Below is a small trained network, with its code and all its weights. Each question gives an input and a class and asks what happens when units are switched off, that is, made to give their printed mean instead of their output.

import numpy as np


def w(rows, s, z=0):
    codes = np.array(rows[::2]) - 128.0
    scale = np.full(codes.shape[1], s)
    scale[-1] = z or s
    return codes * scale


def f(y):
    return y / 2 * (1 + np.tanh(0.7978845608 * (y + 0.044715 * y**3)))


def log_softmax(a):
    a = a - a.max(-1, keepdims=True)
    return a - np.log(np.exp(a).sum(-1, keepdims=True))


def net(x, mask):
    res = np.array(x, float).reshape(1, 6) / 4 @ E
    y = f(res @ A[0][:, :-1].T + A[0][:, -1])
    res = res + np.where(mask, y, B[0][:, -1]) @ B[0][:, :-1]
    return log_softmax(res[-1] @ U[:, :-1].T + U[:, -1])


A, B = {}, {}
E = w([
[165,116,65,11,76,128],'x0',
[90,164,126,125,214,37],'x1',
[167,228,252,89,109,121],'x2',
[1,130,156,142,169,124],'x3',
[221,175,98,31,148,95],'x4',
[42,151,149,162,60,65],'x5',
],0.0086)
A[0] = w([
[199,155,153,148,158,138,126],'N0',
[131,158,91,79,200,67,186],'N1',
[192,134,91,9,191,75,165],'N2',
[210,174,91,36,129,106,254],'N3',
[140,116,145,230,254,99,170],'N4',
[88,166,158,187,175,101,201],'N5',
[90,189,179,122,45,74,164],'N6',
[69,61,88,137,86,209,187],'N7',
[232,120,148,101,23,173,148],'N8',
],0.011,0.0046)
B[0] = w([
[146,154,115,129,131,144,165],'N0',
[77,11,177,120,192,91,187],'N1',
[146,66,134,30,220,84,230],'N2',
[177,85,119,44,170,97,246],'N3',
[55,215,125,213,237,192,204],'N4',
[84,174,196,179,165,98,198],'N5',
[140,117,169,136,41,89,199],'N6',
[98,87,56,150,57,163,211],'N7',
[220,242,86,108,65,148,225],'N8',
],0.011,0.014)
U = w([
[140,25,95,56,191,53,102],'0',
[76,11,8,145,56,181,248],'1',
[255,181,47,86,76,132,204],'2',
[48,145,118,202,192,163,78],'3',
[84,95,210,176,38,30,5],'4',
],0.009,0.0014)

Each question gives the input, the list of numbers given to net, and the class t.
The units are the neurons (one row each of A and B). Each row of codes is followed by its name. A weight is (code - 128) times the scale printed after its matrix; where a second scale follows, it is the last column's (A, B and U).
mask holds one flag per neuron, in row order. A switched-off neuron (its flag False) gives its mean, the last column of its row in B, instead of its output. The means were averaged over made-up inputs and are rounded, as every weight is.
A unit's drop is (log p(t) with every unit on - log p(t) with that unit switched off) / (log p(t) with every unit on - log p(t) with every unit switched off).
The circuit of an input: a set's keep is (log p(t) with only the set's units on - log p(t) with every unit switched off) / (log p(t) with every unit on - log p(t) with every unit switched off). Starting from all 9 units, units are removed one at a time, each time the one whose removal leaves the highest keep (on an exact tie, the one counted first), for as long as the keep stays at least 0.8.
units of the circuit, in order: the units of the circuit, biggest drop first
most important unit: the unit with the biggest drop
k most important neurons: the k neurons with the biggest drops, biggest first
drop when u is switched off: that unit's drop, to one decimal
input [4,8,7,4,-5,0], class 4: units of the circuit, in order	(N6)
input [5,3,-3,8,-3,4], class 1: 2 most important neurons	(N7, N4)
input [-7,-5,-3,-3,3,7], class 4: units of the circuit, in order	(N4, N3)
input [-5,-4,4,-6,-5,2], class 2: 2 most important neurons	(N8, N1)
input [7,-3,0,1,-4,1], class 1: 2 most important neurons	(N7, N3)
input [-5,-2,-5,-2,6,6], class 3: 3 most important neurons	(N8, N2, N3)
input [-5,0,5,-3,6,-8], class 0: 3 most important neurons	(N2, N3, N1)
input [-2,-7,1,7,1,2], class 4: 3 most important neurons	(N4, N3, N6)
input [-4,-7,-3,6,2,-4], class 1: 2 most important neurons	(N7, N5)
input [-8,0,-4,-8,-1,-6], class 3: drop when N4 is switched off	0.4
input [1,-2,7,6,-4,-7], class 3: drop when N6 is switched off	0.3
input [4,6,5,-3,-6,1], class 4: drop when N2 is switched off	0.1
input [-3,-1,-8,-3,1,-2], class 1: drop when N7 is switched off	0.2
input [3,2,-1,0,-6,7], class 4: most important unit	N6
